Below are the code and all the weights of a small trained network. Each question names an input and a target symbol and asks about switching units off, where a switched-off unit gives its printed mean instead of its output.

import numpy as np


def w(rows, s, z=0):
    codes = np.array(rows[::2]) - 128.0
    scale = np.full(codes.shape[1], s)
    scale[-1] = z or s
    return codes * scale


def norm(h):
    return h / np.sqrt((h * h).mean(-1, keepdims=True) + 1e-5)


def f(y):
    return np.maximum(y, 0)


def softmax(a):
    e = np.exp(a - a.max(-1, keepdims=True))
    return e / e.sum(-1, keepdims=True)


def log_softmax(a):
    a = a - a.max(-1, keepdims=True)
    return a - np.log(np.exp(a).sum(-1, keepdims=True))


def net(x, mask):
    ids = ['αγδεηθλξπστφψω'.index(c) for c in x.split()]
    T = len(ids)
    res = E[ids] + P[:T]
    u = 0
    for l in range(2):
        r = norm(res)
        for j in range(2):
            rows = slice(4 * j, 4 * j + 4)
            q, k, v = (r @ M[l][rows].T for M in (Q, K, V))
            z = softmax(np.where(np.tri(T) > 0, q @ k.T / 4**0.5, -1e9)) @ v
            o = O[l][rows]
            res = res + np.where(mask[u + j], z, o[:, -1]) @ o[:, :-1]
        u += 2
        y = f(norm(res) @ A[l][:, :-1].T + A[l][:, -1])
        res = res + np.where(mask[u : u + 4], y, B[l][:, -1]) @ B[l][:, :-1]
        u += 4
    return log_softmax(norm(res)[-1] @ U[:, :-1].T + U[:, -1])


Q, K, V, O, A, B = {}, {}, {}, {}, {}, {}
E = w([
[127,97,132,183,130,138,106,114],'α',
[116,126,109,131,85,129,136,139],'γ',
[119,113,95,166,109,129,118,147],'δ',
[132,96,103,137,98,119,132,161],'ε',
[123,90,120,146,104,118,116,162],'η',
[129,103,113,117,77,111,146,151],'θ',
[148,115,148,153,72,135,143,128],'λ',
[160,98,159,122,96,113,156,103],'ξ',
[39,56,125,131,54,128,161,22],'π',
[90,183,118,113,102,135,135,107],'σ',
[5,125,149,146,67,121,89,86],'τ',
[82,145,146,129,113,83,70,159],'φ',
[154,154,75,138,125,159,155,129],'ψ',
[125,175,153,179,147,160,108,91],'ω',
],0.025)
P = w([
[39,65,97,160,125,133,161,80],'0',
[88,74,87,133,60,154,102,70],'1',
[105,118,80,168,77,68,139,50],'2',
[45,105,132,196,135,125,207,154],'3',
[81,95,123,128,72,223,106,169],'4',
[175,152,84,130,43,92,73,74],'5',
[130,175,125,212,126,24,204,139],'6',
[80,145,179,151,130,199,185,237],'7',
[175,163,132,92,56,205,57,169],'8',
[199,212,110,147,79,54,128,140],'9',
[125,193,171,176,140,101,201,246],'10',
],0.014)
Q[0] = w([
[167,204,123,181,27,114,118,113],'0.h1',
[115,129,135,75,134,165,83,111],'0.h1',
[152,51,67,75,195,98,84,98],'0.h1',
[156,112,123,166,64,183,135,164],'0.h1',
[86,81,169,98,139,248,137,195],'0.h2',
[184,113,98,99,85,149,42,83],'0.h2',
[133,136,116,145,78,145,135,160],'0.h2',
[118,129,154,184,161,61,215,162],'0.h2',
],0.016)
K[0] = w([
[196,220,193,89,210,171,128,220],'0.h1',
[77,90,98,198,162,86,150,117],'0.h1',
[25,28,114,136,96,152,182,72],'0.h1',
[194,227,181,100,140,87,184,166],'0.h1',
[208,175,32,160,79,4,51,8],'0.h2',
[57,143,126,203,217,46,247,141],'0.h2',
[101,182,179,110,90,106,141,100],'0.h2',
[123,97,119,39,118,241,38,109],'0.h2',
],0.012)
V[0] = w([
[142,193,48,122,174,184,162,112],'0.h1',
[134,105,70,79,89,112,184,157],'0.h1',
[12,127,114,95,114,95,103,94],'0.h1',
[122,97,147,130,128,178,178,19],'0.h1',
[85,236,78,104,108,128,157,128],'0.h2',
[52,86,183,58,136,49,89,166],'0.h2',
[184,104,83,64,64,117,189,211],'0.h2',
[115,85,1,108,212,112,124,171],'0.h2',
],0.014)
O[0] = w([
[96,170,88,147,166,121,228,113,47],'0.h1',
[136,128,46,54,68,150,105,151,191],'0.h1',
[141,152,189,92,72,82,139,162,162],'0.h1',
[188,159,159,128,100,160,160,82,192],'0.h1',
[90,195,197,119,134,49,192,91,129],'0.h2',
[35,105,236,125,143,208,113,232,61],'0.h2',
[119,164,148,3,93,202,122,93,187],'0.h2',
[93,124,51,92,160,144,210,179,1],'0.h2',
],0.015,0.0077)
A[0] = w([
[138,127,44,142,167,133,162,145,56],'0.n1',
[126,98,107,121,118,250,65,164,254],'0.n2',
[255,69,118,70,177,192,150,117,56],'0.n3',
[112,166,124,143,38,94,138,50,188],'0.n4',
],0.0098,0.0055)
B[0] = w([
[122,132,135,139,43,176,61,198,139],'0.n1',
[115,96,153,142,249,168,178,133,227],'0.n2',
[159,196,53,165,101,166,32,80,158],'0.n3',
[100,192,86,197,149,252,137,167,246],'0.n4',
],0.012,0.013)
Q[1] = w([
[168,98,88,126,221,109,143,129],'1.h1',
[93,201,175,97,142,50,212,92],'1.h1',
[124,143,127,149,111,239,178,162],'1.h1',
[167,113,154,147,111,79,191,165],'1.h1',
[100,78,87,63,86,99,173,5],'1.h2',
[54,65,155,127,167,71,189,67],'1.h2',
[127,162,132,118,98,105,125,54],'1.h2',
[72,195,152,116,107,208,56,160],'1.h2',
],0.013)
K[1] = w([
[170,38,110,150,151,160,185,119],'1.h1',
[241,157,166,138,110,139,182,217],'1.h1',
[55,190,105,147,154,181,124,92],'1.h1',
[157,122,144,158,52,145,161,167],'1.h1',
[249,207,133,118,175,130,119,242],'1.h2',
[212,158,132,90,50,127,180,181],'1.h2',
[115,197,149,152,161,150,141,160],'1.h2',
[28,185,107,84,183,83,52,64],'1.h2',
],0.013)
V[1] = w([
[84,40,117,151,117,125,133,82],'1.h1',
[117,153,123,147,140,106,103,149],'1.h1',
[132,86,141,107,84,117,165,88],'1.h1',
[142,109,153,143,109,107,167,81],'1.h1',
[144,146,97,117,149,114,95,157],'1.h2',
[89,65,136,124,95,117,143,51],'1.h2',
[223,182,142,131,175,135,113,194],'1.h2',
[7,127,103,154,107,144,82,46],'1.h2',
],0.014)
O[1] = w([
[170,43,68,122,198,156,144,77,43],'1.h1',
[110,123,117,181,111,160,137,155,76],'1.h1',
[81,99,96,110,178,65,93,51,99],'1.h1',
[88,138,77,107,159,159,101,74,76],'1.h1',
[132,201,89,148,108,122,88,168,74],'1.h2',
[108,62,134,106,61,187,153,15,95],'1.h2',
[160,200,157,143,254,109,59,214,167],'1.h2',
[126,35,163,176,18,149,211,138,253],'1.h2',
],0.0088,0.0043)
A[1] = w([
[123,54,88,94,107,117,160,34,174],'1.n1',
[142,54,91,221,151,83,89,126,4],'1.n2',
[80,66,195,171,108,89,87,186,80],'1.n3',
[248,97,104,107,106,105,81,134,40],'1.n4',
],0.016,0.0038)
B[1] = w([
[161,166,58,111,150,121,236,94,188],'1.n1',
[184,129,206,40,21,64,163,181,179],'1.n2',
[15,147,2,132,124,135,106,51,202],'1.n3',
[51,169,101,142,165,231,124,103,254],'1.n4',
],0.014,0.0074)
U = w([
[153,93,92,156,97,123,107,213,111],'α',
[88,220,184,126,56,165,150,163,2],'γ',
[67,176,2,188,178,171,174,168,52],'δ',
[114,120,116,34,165,137,109,158,166],'ε',
[98,76,137,122,219,159,147,190,189],'η',
[90,126,184,25,143,145,126,128,138],'θ',
[151,167,113,117,125,169,24,60,123],'λ',
[132,105,145,174,148,228,68,164,104],'ξ',
[60,59,126,170,64,173,160,112,36],'π',
[100,145,196,166,215,97,142,114,246],'σ',
[16,110,97,141,143,101,53,115,155],'τ',
[34,95,128,166,192,144,113,188,141],'φ',
[121,94,71,61,148,109,149,37,179],'ψ',
[150,93,135,141,183,77,99,133,220],'ω',
],0.0083,0.0055)

Each question gives the input, a string of symbols that net reads in full, and the target symbol t.
The units are the heads (4 rows each of Q, K, V and O) and the neurons (one row each of A and B). Each row of codes is followed by its name. A weight is (code - 128) times the scale printed after its matrix; where a second scale follows, it is the last column's (O, A, B and U).
mask holds one flag per unit, layer by layer, with each layer's heads first. A switched-off unit (its flag False) gives its mean, the last column of its rows in O or B, instead of its output. The means were averaged over made-up inputs and are rounded, as every weight is.
A unit's drop is (log p(t) with every unit on - log p(t) with that unit switched off) / (log p(t) with every unit on - log p(t) with every unit switched off).
The circuit of an input: a set's keep is (log p(t) with only the set's units on - log p(t) with every unit switched off) / (log p(t) with every unit on - log p(t) with every unit switched off). Starting from all 12 units, units are removed one at a time, each time the one whose removal leaves the highest keep (on an exact tie, the one counted first), for as long as the keep stays at least 0.8.
circuit, biggest first: the units of the circuit, biggest drop first
unit that matters most: the unit with the biggest drop
top k neurons: the k neurons with the biggest drops, biggest first
top k neurons in layer l: the k neurons of layer l with the biggest drops, biggest first
which heads matter: for each layer, one digit per head in row order, 1 if its drop is at least 0.15 and else 0, layers parted by /
input η δ ψ δ φ λ, target τ: unit that matters most : 0.h1
input φ δ δ λ σ φ δ λ, target τ: which heads matter : 10 / 00
input θ τ δ σ ω σ ω α, target σ: which heads matter : 11 / 00
input ψ ε λ σ δ σ η δ σ α, target δ: which heads matter : 11 / 00
input φ σ θ δ λ α δ σ, target α: circuit, biggest first : (0.h2, 1.n2)
input λ λ σ λ λ α α λ δ, target α: which heads matter : 01 / 00
input δ θ α δ π η θ, target ψ: circuit, biggest first : (1.h2, 1.n1)
input ξ σ λ ε, target γ: which heads matter : 10 / 00
input θ ξ ξ ξ η λ ξ α π σ δ, target π: which heads matter : 00 / 01
input ψ γ δ, target ψ: which heads matter : 01 / 00
input θ λ σ λ φ α δ θ λ, target δ: which heads matter : 11 / 00
input φ ω λ σ δ ξ, target σ: which heads matter : 01 / 00
input ψ ψ θ τ ψ α π, target ψ: which heads matter : 01 / 00
input λ δ ξ δ ε ψ λ, target δ: unit that matters most : 0.h1
input ξ ξ λ ξ τ φ γ, target τ: circuit, biggest first : (1.n3, 0.h1)
input π ξ δ φ ξ γ, target τ: circuit, biggest first : (0.h1, 1.n3)
input π ω λ η ε γ, target η: circuit, biggest first : (0.h2, 0.n2)
input λ λ λ τ σ λ δ λ ξ λ δ, target λ: which heads matter : 11 / 00
input λ ε λ λ ξ ξ θ, target λ: which heads matter : 11 / 00
input λ λ λ σ δ γ π λ ξ λ ε, target λ: which heads matter : 01 / 00
input τ α ψ γ λ, target ψ: unit that matters most : 0.h2
input α λ λ λ α λ ψ σ τ ω, target σ: circuit, biggest first : (0.h1, 0.h2)
input λ δ δ π, target δ: top 2 neurons : (0.n4, 1.n2)
input δ γ λ σ, target γ: circuit, biggest first : (0.h1, 1.n4)
input ω λ η λ σ σ σ π θ, target γ: top 2 neurons in layer 0 : (0.n4, 0.n2)
input δ ω η λ α λ σ δ δ, target γ: top 2 neurons in layer 0 : (0.n2, 0.n4)
